Each row is followed by its class.
[ -30  -53   -9  -24  -58   46  -11  -15   19  -54   15   27  -11  -76
   -3  -34  -35   -8   20   -8  -30  -64   69   49  -46 -106   45  -49
  -61  -28   -4   -4  -17  -22  -53   43   11] -> j_574
[ -23  -61   -8  -28  -53   72   -7  -41   35  -66   13   -6    2 -106
   -6  -29  -18  -15   20   10  -25  -57   54   26  -51  -94   51  -38
  -57  -30   -9   -3  -12  -17  -28   33    8] -> j_936
[-35 -35 -15   3 -50  20 -18 -11  -4 -56   9  27  -6 -62 -25 -25 -26 -30
   5  -9 -15 -79  58  22 -50 -82  25 -54 -27 -37 -17   5  -5 -28 -18  50
  23] -> j_151
[ -20  -45  -12   -8  -38   42  -14  -30   -7  -37   13   26  -12  -86
    8   -9  -51    1   28    9  -27  -78   74   44  -27 -104   22  -43
  -50   -8   -7    1  -25  -24  -36   36    9] -> j_30
[ -19  -43  -28  -14  -37   34   -6  -31   21  -58   17   17  -16  -85
   -4  -35  -49  -16   30   -8  -33  -52   52   35  -33 -105   38  -42
  -59  -31  -14   14  -26  -17  -44   34   14] -> j_967
[-18 -58 -16 -15 -48  35  -5 -33  19 -63  17  -3 -19 -79  -2 -37 -62   4
  29  10 -46 -52  50  53 -34 -96  31 -35 -53 -25 -26   0 -15 -26 -49  46
   4] -> j_698
[ -24  -53  -11  -20  -50   27  -22  -24   17  -55   -4   18  -11  -81
   -1  -23  -56   -9   31  -18  -30  -63   57   47  -37 -101   17  -35
  -69  -15  -13   -7  -22  -13  -45   41   16] -> j_151
[ 15 -56  -9 -14  21  -5  45 -46  -3 -35  36   0 -17 -64  16 -40 -35 -10
  -9 -12 -46 -19  34  46 -19   8 -40 -65   1 -21 -61 -17 -21 -55 -36  43
   8] -> j_151
[ 43 -50 -26   6  31 -10  31 -64 -32 -39  71  10  -7 -56  16 -54 -26  10
 -27  -1 -49 -33  38  25 -21  22   6 -55   7 -21 -68   5   0 -40 -17  23
  21] -> j_734
[-28 -36 -14   7 -17  17   0  -9  -4 -56  20  15   3 -47 -20 -30 -32 -18
   3 -12 -12 -87  58  16 -37 -96  31 -62 -24 -47 -32  10 -18 -44 -24  37
  34] -> j_151
[ 13 -57 -17 -11  12  15  52 -39  -7 -34  60   3  -8 -66  24 -56 -10 -10
 -26   2 -42 -20  48  50 -31  14  -3 -82  15 -36 -56 -11 -12 -52 -35  50
   7] -> j_574
[ -33  -29  -33    5  -18   22  -10  -23    3  -58   20   34  -15  -72
  -17  -32  -41  -24   13   -9  -27  -70   63   35  -36 -100   43  -62
  -35  -40  -17   24  -24  -31  -26   24   16] -> j_967
[ 16 -56 -21 -15   0  17  47 -47  -4 -36  57  -2  -2 -74  23 -59 -14 -12
 -25   4 -42 -21  40  54 -38  11  -9 -81  15 -37 -57  -7  -1 -50 -33  48
   8] -> j_574
[ 29 -56 -33   0  50 -11  46 -49 -20 -62  59   1 -18 -44  17 -64 -27   0
 -25  25 -54 -26  28  43 -18  18   6 -57  13 -28 -73  12  16 -33 -19  24
  23] -> j_861
[  4 -52 -27 -21  21   7  59 -35  -7 -53  61  -7  -8 -67  13 -62 -25 -16
 -17  28 -52 -28  32  58 -28  -5 -23 -71  16 -34 -72 -10 -23 -43 -32  43
   4] -> j_861
[-24 -31 -25   7 -29  27 -13 -15 -15 -61  14  37 -17 -57 -14 -35 -32 -10
  11  14 -29 -86  53  22 -42 -66  40 -56 -28 -45 -42  12 -23 -39 -21  27
  10] -> j_807
[  1 -50 -22 -11  28   5  50 -49  -4 -32  39 -18 -12 -69  13 -50 -37  -9
 -20  19 -69 -14  38  72 -21  13 -33 -69  16 -21 -70  -9 -21 -53 -23  38
  -6] -> j_698
[ -30  -48  -19  -23  -52   25  -12  -36   24  -47  -10   46   -8  -99
   -6  -33  -48   -5   24  -18  -56  -70   69   64  -42 -100   29  -39
  -66  -25   -5   -2  -19    2  -43   29    3] -> j_85
[-35 -40 -24   6 -28  43  -6 -25  -4 -80  39  26  -2 -69  -1 -36 -31 -24
   6  15 -31 -79  59  51 -47 -93  44 -63 -16 -42 -30  16 -10 -33 -28  29
  16] -> j_861
[-23 -56 -16 -17 -42  35 -10 -37  15 -60  -2  43  -8 -89  -9 -33 -48   2
  26  -9 -49 -72  68  53 -33 -95  32 -40 -59 -26 -12   5 -23  -4 -52  27
   8] -> j_85
[ -25  -48   -8  -21  -49   22  -10  -21   16  -52    5   12  -10  -74
    4  -25  -47  -12   26  -19  -33  -68   53   48  -46 -110   17  -41
  -65  -24  -16   -6  -17  -21  -40   47   15] -> j_151
[-29 -37 -21  -1 -38  34 -22 -33 -10 -57  38  36  -5 -73 -17 -29 -13 -23
   7 -11 -34 -84  68  30 -49 -81  40 -50 -26 -43 -18   2 -15 -35 -21  35
  12] -> j_734
[-18 -36 -11   8 -19  17 -13 -19 -21 -61  29  39 -11 -58 -16 -23 -44  -9
  22  14 -25 -89  75  27 -30 -98  31 -58 -15 -38 -31  16  -6 -46 -37  34
  19] -> j_30
[  6 -50 -27  -8  17   2  55 -37 -10 -53  64   6 -11 -62  18 -64 -28 -13
 -17  24 -54 -26  34  58 -27   0 -10 -76  17 -34 -69  -7 -18 -39 -32  47
   6] -> j_861
[ -18  -47  -33  -17  -34   23    3  -18   17  -42   17   21  -25  -72
    1  -33  -62   -5   30   -4  -40  -57   56   53  -31 -114   19  -46
  -66  -22  -15   10  -34  -19  -45   34   14] -> j_967
[ 29 -49 -30   1  14 -20  47 -55 -28 -52  55  30 -16 -70  15 -59 -40  13
 -16   7 -65 -34  45  46 -30  29  -7 -78  15 -28 -69  14  -6 -23 -29  33
  17] -> j_85
[-27 -43 -15   0 -31  41 -19 -33 -12 -66  42  30  -1 -66 -16 -32 -11 -19
   5  -6 -30 -86  68  21 -40 -85  47 -50 -22 -50 -25   2 -21 -37 -27  33
  14] -> j_734
[  8 -56 -23  -7  17  -4  59 -44  -3 -33  52 -19 -22 -58  28 -54 -37   0
 -18  18 -70 -19  38  65 -22   9 -23 -71  21 -39 -75  -5 -12 -55 -26  44
   4] -> j_698
[-21 -32  -9   6 -19  41 -18 -33  -9 -63  22  29   2 -64 -10 -34 -31 -23
   0   7 -32 -67  70  36 -50 -86  35 -66 -22 -36  -8  22  -4 -40 -30  45
  16] -> j_629
[-31 -42 -21   4 -24  39  -3 -24  -1 -77  44  28  -4 -61  -7 -41 -33 -24
   9  14 -32 -73  59  43 -43 -87  44 -65 -14 -45 -30  10  -9 -35 -31  36
  17] -> j_861
[  -8  -66  -15  -28  -58   23  -11  -26   16  -51    9    9  -15  -71
    0  -30  -51   -1   10   12  -43  -71   56   45  -42 -114   21  -55
  -54  -22  -27   -1  -19  -12  -47   38   17] -> j_905
[-21 -46 -13 -18 -50  42 -12 -30  10 -56  13  23 -15 -76   4 -35 -47 -11
  14   9 -45 -54  63  45 -49 -97  23 -45 -51 -23   2   3 -13 -19 -42  62
  12] -> j_629
[ 28 -44 -25  23  30 -15  31 -61 -36 -54  64  -1 -22 -69  16 -49 -46  11
 -18  12 -48 -22  42  47 -28  35  10 -79  18 -17 -73  18   1 -47 -14  29
   2] -> j_698
[ -23  -56  -13  -23  -40   41    2  -25   15  -67   32   16   -6  -70
    6  -37  -51   -7   23   13  -38  -66   57   54  -44 -112   27  -45
  -50  -28  -28   -1  -18  -20  -47   31   13] -> j_861
[ 22 -51 -11 -10  21   3  42 -50 -19 -38  71  10  -6 -57  12 -52 -20  -3
 -16   2 -60 -32  44  37 -20   0 -11 -62   7 -29 -65 -11 -31 -52 -34  34
   9] -> j_734
[ 26 -40 -24  16  20  -7  26 -52 -34 -51  43  22 -25 -62  25 -53 -37   9
 -22  18 -46 -35  32  24 -16  42   8 -68  15 -33 -80   8 -16 -44 -17  19
   6] -> j_807
[-25 -42 -18 -12 -53  51 -11 -37  23 -56  -1  10  -8 -80   4 -30 -59   8
  15   7 -63 -67  42  56 -43 -99  22 -44 -53 -22  -7  -8 -16 -15 -49  40
   0] -> j_426
[ 23 -50 -21 -15  11  24  57 -54  -2 -55  48 -25  -3 -68  13 -59 -30   4
 -27  28 -74 -22  13  39 -32  14 -24 -68  17 -32 -67 -16 -14 -41 -34  51
  -1] -> j_426
[ -23  -45  -12  -15  -46   40  -11  -34   10  -60    9   25   -5  -72
    3  -35  -47   -9    5    5  -44  -64   60   46  -51 -105   25  -54
  -44  -33   -7   10  -12  -33  -39   47   10] -> j_629
[ 10 -53 -27 -10  27   5  54 -53  -9 -40  64   8 -10 -65  31 -57 -40  -6
 -24  19 -58 -24  37  67 -22  11 -29 -82  22 -25 -71 -10 -15 -44 -28  33
   5] -> j_861
[ 26 -64  -8 -15  21  -5  34 -48 -10 -40  43  -1 -11 -55   6 -49 -33  -8
 -34  23 -55 -30  43  39 -17  -2 -22 -88  21 -28 -76  -5 -19 -43 -34  29
  12] -> j_905
[ -34  -46  -16   -7  -26   48   -3  -21   15  -69   18   15   -6  -67
  -23  -36  -20  -21   12   20  -35  -81   61   45  -48 -100   40  -57
  -30  -41  -20   13   -3  -39  -23   27   14] -> j_936
[-35 -48 -16  -5 -47  37 -17 -29  14 -56   5   8 -23 -83  -7 -26 -58  -3
  27   2 -42 -60  59  61 -31 -99  39 -44 -56 -19 -11   2 -25 -28 -39  37
  -4] -> j_698
[-28 -33 -20   6 -40  48  -3 -26  -4 -72  20  12  -5 -59 -13 -33 -24  -8
  -6  20 -51 -82  43  33 -54 -74  31 -66 -12 -47 -21   7  -4 -33 -26  45
   5] -> j_426
[ 26 -43 -10   7  24 -23  28 -48 -34 -56  53  11 -14 -68  11 -44 -43  -3
 -20  -8 -30 -32  42  31 -30  14 -12 -74   5 -14 -72   2 -11 -45 -19  34
  12] -> j_151
[ 14 -60 -14 -23  22  17  58 -38   8 -45  45 -13  -9 -69   2 -59 -20  -8
 -11  33 -54 -21  36  46 -25  -1 -18 -66   7 -29 -65  -9 -16 -48 -31  35
   7] -> j_936
[ -28  -58  -11  -27  -40   59   -6  -33   31  -52    1    4    0  -95
   -6  -31  -37   -7   24   13  -33  -66   60   53  -42 -107   32  -42
  -63  -20  -11   -3  -20  -15  -36   23    6] -> j_936
[ 18 -52 -22 -15  16  10  59 -47  -8 -50  74  -7  -7 -68  20 -62 -22 -15
 -11  23 -51 -16  27  50 -32  12 -15 -73  16 -32 -66 -10  -9 -38 -33  54
   6] -> j_861
[ 25 -47 -39  -9  17  -7  55 -59   8 -36  58   0 -19 -77  24 -65 -45  -9
  -4  -3 -55  -8  23  46 -17  -3  -7 -70   0 -36 -60   1 -15 -36 -37  50
  10] -> j_967
[ 22 -60 -20 -22   0 -21  38 -37   1 -33  45   1 -21 -56  16 -53 -34 -12
 -28  16 -69 -26  44  46 -33  -9 -17 -85  13 -34 -71  -9 -13 -36 -23  40
  21] -> j_905
[ 24 -29 -18  14  36 -29  25 -46 -34 -38  49  21  -8 -67  11 -45 -42   1
 -13  12 -36 -42  55  27 -13   2   6 -67  22 -28 -68  12   3 -43 -26  29
  19] -> j_30
[-25 -34 -39   4 -43  29 -10 -32  12 -57  30  22 -11 -81  -3 -39 -37 -31
   9  -7 -30 -62  54  36 -48 -92  44 -61 -27 -51 -17  22  -5 -27 -15  37
  21] -> j_967
[  9 -53 -25 -20  20  14  65 -45  -8 -46  65 -12  -5 -65  28 -55 -20 -13
 -17  26 -55 -25  33  56 -35   4 -28 -67  18 -31 -74  -7 -13 -40 -30  39
  10] -> j_861
[ 32 -52 -25   3  21 -14  26 -53 -39 -50  66  21 -15 -56  10 -53 -24   5
 -26   4 -55 -36  44  32 -25  20   6 -58   7 -21 -69   4 -13 -39 -13  24
  15] -> j_734
[-24 -45  -8   6 -21  33 -16 -21 -17 -80  24  17  -6 -59 -19 -26 -28 -23
  12  -4 -14 -80  60  23 -41 -81  30 -59 -25 -39 -31  12 -14 -38 -27  37
  24] -> j_151
[ -25  -60  -13  -34  -44   56    2  -25   34  -60   13   -4   -7  -87
  -10  -37  -29   -9   31   19  -33  -65   56   41  -48 -109   33  -35
  -61  -30  -13   -5  -10  -14  -42   41   12] -> j_936
[ 14 -54  -8  -1  22  10  46 -58  -4 -55  59 -16 -16 -73  12 -52 -29 -12
 -22  12 -57  -4  38  40 -20  19   2 -65  20 -30 -70  -9 -15 -59 -23  45
  -5] -> j_698
[ -31  -57  -14  -21  -48   62  -10  -35   34  -62    4   12  -10  -93
  -16  -32  -37   -9   29   12  -33  -65   56   42  -40 -102   42  -41
  -57  -25   -5   -2  -14  -22  -41   31    9] -> j_936
[ 33 -36 -26  15  12 -11  36 -44 -30 -44  51  18 -14 -59  16 -59 -44   7
 -22  19 -48 -30  27  19 -24  32   4 -67  13 -27 -87   5 -20 -48 -15  27
  11] -> j_807
[ -25  -51  -11  -35  -62   26  -21  -28   19  -45   23   33  -10  -80
   -8  -29  -36  -11   20  -17  -48  -67   68   33  -48 -105   28  -26
  -64  -29  -14  -18  -25  -15  -38   36   10] -> j_734
[ 25 -49 -17   9   9  -2  36 -41 -29 -58  73  20 -15 -62  11 -62 -25  -2
 -23   4 -30 -28  49  36 -35  18  20 -87  19 -32 -62   6   0 -52 -33  44
  12] -> j_574
[ 43 -50 -25  -1  24 -32  33 -48 -30 -48  60   2 -15 -59   6 -55 -49  10
 -28  20 -41 -38  41  26 -32   5  -5 -87  14 -16 -83  10  -7 -32 -27  32
  26] -> j_905
[ 15 -42 -18  -9  30 -13  38 -47 -15 -23  39  11  -3 -80  19 -44 -33  -9
 -12  12 -48 -33  51  48 -12   0 -22 -70  20 -30 -67  -9 -16 -45 -29  38
   3] -> j_30
[-26 -34 -33   5 -22  32 -11 -30   0 -65  27  29 -11 -73 -13 -32 -38 -28
  11  -3 -31 -63  60  31 -41 -85  41 -61 -27 -38 -23  26 -19 -29 -22  27
  19] -> j_967
[ -20  -46   -6  -19  -42   23  -19  -24    7  -44    9   31   -9  -82
    2  -17  -55   -3   30    3  -32  -74   75   33  -29 -114   30  -39
  -52  -24  -16   -4  -18  -20  -44   36   12] -> j_30
[-36 -39 -23   7 -36  30 -12 -29  -9 -68  13  57 -10 -73 -19 -30 -28 -16
   5  -4 -48 -89  78  47 -50 -81  41 -62 -23 -40 -15  19 -11 -20 -20  27
  15] -> j_85
[ -27  -48  -22  -12  -38   15  -17  -12   -1  -68   20   19  -13  -60
  -23  -33  -26  -25  -11   18  -35  -90   68   31  -52 -105   34  -71
  -18  -47  -38   10  -10  -28  -21   37   25] -> j_905
[ 36 -41 -17  14  41 -26  25 -53 -46 -44  53  23 -19 -68   8 -45 -52  17
   0  17 -32 -41  50  31  -6  12   0 -74  12 -18 -66  11  -3 -43 -34  29
  11] -> j_30
[  8 -56 -25 -17  28   4  50 -45  -1 -40  50   3 -17 -65  26 -54 -30 -11
 -15  19 -59 -18  40  64 -21   8 -20 -62   8 -24 -63 -12 -14 -34 -30  33
   6] -> j_861
[-26 -30  -2   0 -40  35 -14 -35  -9 -61  13  38   4 -58 -15 -32 -21 -22
  -5   9 -35 -71  64  28 -60 -81  31 -65 -25 -36  -7  21   3 -30 -32  52
   4] -> j_629
[-31 -37 -23  -1 -37  21 -17 -17 -14 -54  40  41  -6 -56  -9 -31 -23 -14
   2  -5 -43 -95  73  39 -50 -97  35 -54 -26 -45 -29   9 -18 -36 -22  28
  19] -> j_734
[ 13 -55 -18  -4   5  11  51 -42  -8 -40  63  13  -7 -58  25 -63 -24  -7
 -30   2 -52 -24  42  59 -29   3   4 -89  18 -37 -59  -6 -11 -56 -34  49
  10] -> j_574
[-24 -57 -11 -18 -51  54 -10 -30  11 -54  17  22  -1 -80   1 -34 -37  -2
  11  -5 -24 -66  66  49 -43 -94  41 -58 -53 -27 -11   0 -17 -23 -47  35
  10] -> j_574
[ 16 -64 -11 -22  11  23  47 -49  18 -45  43 -15  -7 -83   4 -61 -20 -15
  -7  25 -49 -13  35  43 -25   3 -11 -61   9 -35 -60 -13  -7 -47 -32  35
   8] -> j_936
[ 22 -57 -12 -17  16 -20  47 -35  -8 -39  44  -3  -9 -53  18 -53 -41  -6
 -12  -4 -52 -24  32  47 -25  -2 -33 -75   2 -30 -74 -11 -17 -47 -31  45
  17] -> j_151
[-34 -45 -29   1 -34  35  -4 -16  -7 -77  45  29 -12 -57  -8 -44 -33 -20
  11  21 -31 -82  58  47 -46 -87  38 -69 -14 -50 -29  10  -7 -28 -29  42
  19] -> j_861
[ 29 -49 -19  -6  26 -22  30 -45 -34 -45  71  19  -9 -52   7 -59 -24   3
 -20   3 -56 -37  50  30 -30   9   0 -60   4 -27 -76  -2 -14 -35 -21  26
  15] -> j_734
[ 15 -43 -32  -8  16  -8  52 -47   4 -33  55   7 -19 -72  26 -57 -40 -17
 -18  -4 -62  -9  37  46 -24  -7  -5 -74   2 -31 -59   2 -25 -38 -19  39
  11] -> j_967
[ 24 -60 -15 -21  22  -8  40 -50   0 -37  47  -8 -17 -70  19 -51 -29 -14
 -28  17 -59 -22  43  45 -23  -2 -19 -73  11 -24 -71 -15 -14 -32 -35  46
  11] -> j_905
[-33 -26 -31   6 -22  19 -15 -19   1 -65  22  36 -17 -72 -24 -32 -32 -33
  14 -11 -25 -68  66  26 -42 -92  53 -64 -32 -47 -17  26 -22 -31 -20  25
  15] -> j_967
[ 15 -51 -28 -15  15   6  54 -51  -5 -48  67  -1  -7 -69  27 -63 -42  -9
 -17  23 -60 -21  26  68 -30   1 -24 -75  17 -25 -70  -7  -9 -41 -31  41
   8] -> j_861
[ 12 -41 -22   0  23  24  51 -65  -3 -45  46 -16  -6 -72  27 -53 -25   3
 -29  18 -71 -29  20  48 -27  20 -16 -76  24 -38 -58 -14  -7 -41 -33  50
  -4] -> j_426
